Below are the code and all the weights of a small trained network. Each question names an input and a class and asks about switching units off, where a switched-off unit gives its printed mean instead of its output.

import numpy as np


def w(rows, s, z=0):
    codes = np.array(rows[::2]) - 128.0
    scale = np.full(codes.shape[1], s)
    scale[-1] = z or s
    return codes * scale


def norm(h):
    return h / np.sqrt((h * h).mean(-1, keepdims=True) + 1e-5)


def f(y):
    return y / 2 * (1 + np.tanh(0.7978845608 * (y + 0.044715 * y**3)))


def log_softmax(a):
    a = a - a.max(-1, keepdims=True)
    return a - np.log(np.exp(a).sum(-1, keepdims=True))


def net(x, mask):
    res = np.array(x, float).reshape(1, 6) / 4 @ E
    u = 0
    for l in range(2):
        y = f(norm(res) @ A[l][:, :-1].T + A[l][:, -1])
        res = res + np.where(mask[u : u + 8], y, B[l][:, -1]) @ B[l][:, :-1]
        u += 8
    return log_softmax(norm(res)[-1] @ U[:, :-1].T + U[:, -1])


A, B = {}, {}
E = w([
[156,112,120,130,62,161,73,81,88],'x0',
[111,42,208,167,75,47,164,64,161],'x1',
[132,110,77,104,102,118,203,136,28],'x2',
[116,200,193,89,193,104,118,39,54],'x3',
[2,78,84,166,163,98,32,136,85],'x4',
[123,130,127,128,128,130,129,125,132],'x5',
],0.0063)
A[0] = w([
[156,58,49,111,125,134,209,92,30,117],'L0N1',
[158,116,107,201,31,154,91,182,94,158],'L0N2',
[106,126,147,130,204,78,192,222,170,105],'L0N3',
[148,9,174,170,162,84,137,91,115,156],'L0N4',
[170,171,171,152,101,105,3,132,200,158],'L0N5',
[90,162,104,95,171,196,98,173,83,124],'L0N6',
[26,106,136,145,120,57,35,190,82,142],'L0N7',
[73,100,169,96,227,145,198,184,163,2],'L0N8',
],0.0069,0.0043)
B[0] = w([
[18,151,196,56,150,197,194,157,177,230],'L0N1',
[155,109,89,113,198,137,184,28,138,205],'L0N2',
[157,111,85,99,66,228,141,17,125,187],'L0N3',
[143,239,65,75,53,129,87,130,182,223],'L0N4',
[21,117,151,52,158,198,228,105,126,217],'L0N5',
[158,192,126,110,40,107,134,102,198,198],'L0N6',
[193,131,165,189,83,174,123,203,68,253],'L0N7',
[73,34,126,146,67,196,24,2,83,138],'L0N8',
],0.0084,0.0048)
A[1] = w([
[175,104,239,137,168,164,71,144,214,229],'L1N1',
[130,45,64,162,127,123,141,168,220,196],'L1N2',
[202,162,183,108,113,176,232,57,147,252],'L1N3',
[91,43,226,171,51,67,192,100,136,74],'L1N4',
[136,195,212,77,167,88,82,93,58,120],'L1N5',
[113,100,178,149,45,2,131,114,160,24],'L1N6',
[182,186,157,117,56,99,92,203,172,82],'L1N7',
[166,146,64,66,124,206,117,188,169,132],'L1N8',
],0.0075,0.003)
B[1] = w([
[129,153,76,98,83,130,226,210,16,148],'L1N1',
[165,112,173,126,188,75,172,85,89,156],'L1N2',
[91,95,110,209,111,137,38,171,107,251],'L1N3',
[156,230,123,43,218,137,105,124,76,143],'L1N4',
[181,2,77,148,152,84,213,99,204,161],'L1N5',
[139,213,103,107,184,133,92,115,128,134],'L1N6',
[148,153,114,209,113,109,152,76,195,144],'L1N7',
[116,151,186,109,137,25,120,70,122,183],'L1N8',
],0.0086,0.013)
U = w([
[76,151,149,45,110,200,228,149,132,130],'0',
[167,248,72,89,118,80,95,79,170,108],'1',
[102,113,108,196,100,135,136,119,152,254],'2',
[187,39,95,136,165,90,191,92,143,125],'3',
[198,131,145,195,86,133,104,224,68,143],'4',
[144,72,90,113,89,206,73,64,107,99],'5',
[128,86,130,129,126,103,47,195,177,39],'6',
[183,100,125,78,178,116,67,209,158,39],'7',
],0.013,0.0096)

Each question gives the input, the list of numbers given to net, and the class t.
The units are the neurons (one row each of A and B). Each row of codes is followed by its name. A weight is (code - 128) times the scale printed after its matrix; where a second scale follows, it is the last column's (A, B and U).
mask holds one flag per neuron, layer by layer. A switched-off neuron (its flag False) gives its mean, the last column of its row in B, instead of its output. The means were averaged over made-up inputs and are rounded, as every weight is.
A unit's drop is (log p(t) with every unit on - log p(t) with that unit switched off) / (log p(t) with every unit on - log p(t) with every unit switched off).
The circuit of an input: a set's keep is (log p(t) with only the set's units on - log p(t) with every unit switched off) / (log p(t) with every unit on - log p(t) with every unit switched off). Starting from the 12 units with the biggest drops (on a tie, the unit counted first), units are removed one at a time, each time the one whose removal leaves the highest keep (on an exact tie, the one counted first), for as long as the keep stays at least 0.8.
units of the circuit, in order: the units of the circuit, biggest drop first
unit that matters most: the unit with the biggest drop
top k neurons: the k neurons with the biggest drops, biggest first
k most important neurons of layer l: the k neurons of layer l with the biggest drops, biggest first
input [3,-8,-6,-4,7,4], class 1: top 4 neurons => [L0N6; L1N3; L1N8; L0N1]
input [3,-5,4,8,-4,-6], class 3: unit that matters most => L1N5
input [1,1,-4,-8,5,-4], class 3: units of the circuit, in order => [L1N2; L1N3]
input [-8,-1,-4,-7,4,-7], class 5: units of the circuit, in order => [L0N3; L0N8]
input [-2,6,-2,3,6,1], class 1: 3 most important neurons of layer 1 => [L1N3; L1N6; L1N7]
input [-4,2,-7,6,-5,2], class 0: top 3 neurons => [L0N5; L1N1; L0N7]
input [-8,-6,-2,5,5,4], class 5: units of the circuit, in order => [L0N8; L0N3]
input [1,8,-4,-6,-7,-7], class 1: 3 most important neurons of layer 1 => [L1N4; L1N6; L1N5]
input [1,4,-4,6,7,4], class 4: top 2 neurons => [L0N7; L0N2]
input [-8,-1,0,3,-5,0], class 5: top 2 neurons => [L0N3; L0N8]
input [2,2,0,7,-8,2], class 4: top 2 neurons => [L1N3; L1N1]
input [2,7,5,-6,5,0], class 1: units of the circuit, in order => [L1N4; L1N6]
input [-1,-1,-8,-5,7,7], class 0: top 2 neurons => [L0N5; L1N3]
input [2,-4,5,-7,-1,2], class 3: top 2 neurons => [L0N5; L0N2]
input [-2,5,3,8,-2,5], class 3: units of the circuit, in order => [L1N5]
input [-7,1,-7,-1,-8,3], class 4: units of the circuit, in order => [L1N3; L1N1]
input [-6,5,-1,0,-4,2], class 5: units of the circuit, in order => [L0N3; L0N8]
input [-7,-8,5,1,-2,4], class 1: 2 most important neurons of layer 0 => [L0N5; L0N6]
input [-7,-3,6,0,-5,5], class 5: top 3 neurons => [L0N3; L1N3; L0N8]
input [-7,-4,6,1,3,-6], class 5: most important neuron of layer 0 => [L0N3]
input [4,-7,1,5,-8,-6], class 4: top 2 neurons => [L0N4; L1N3]
input [2,-6,1,-2,-3,-4], class 1: top 2 neurons => [L1N8; L0N7]
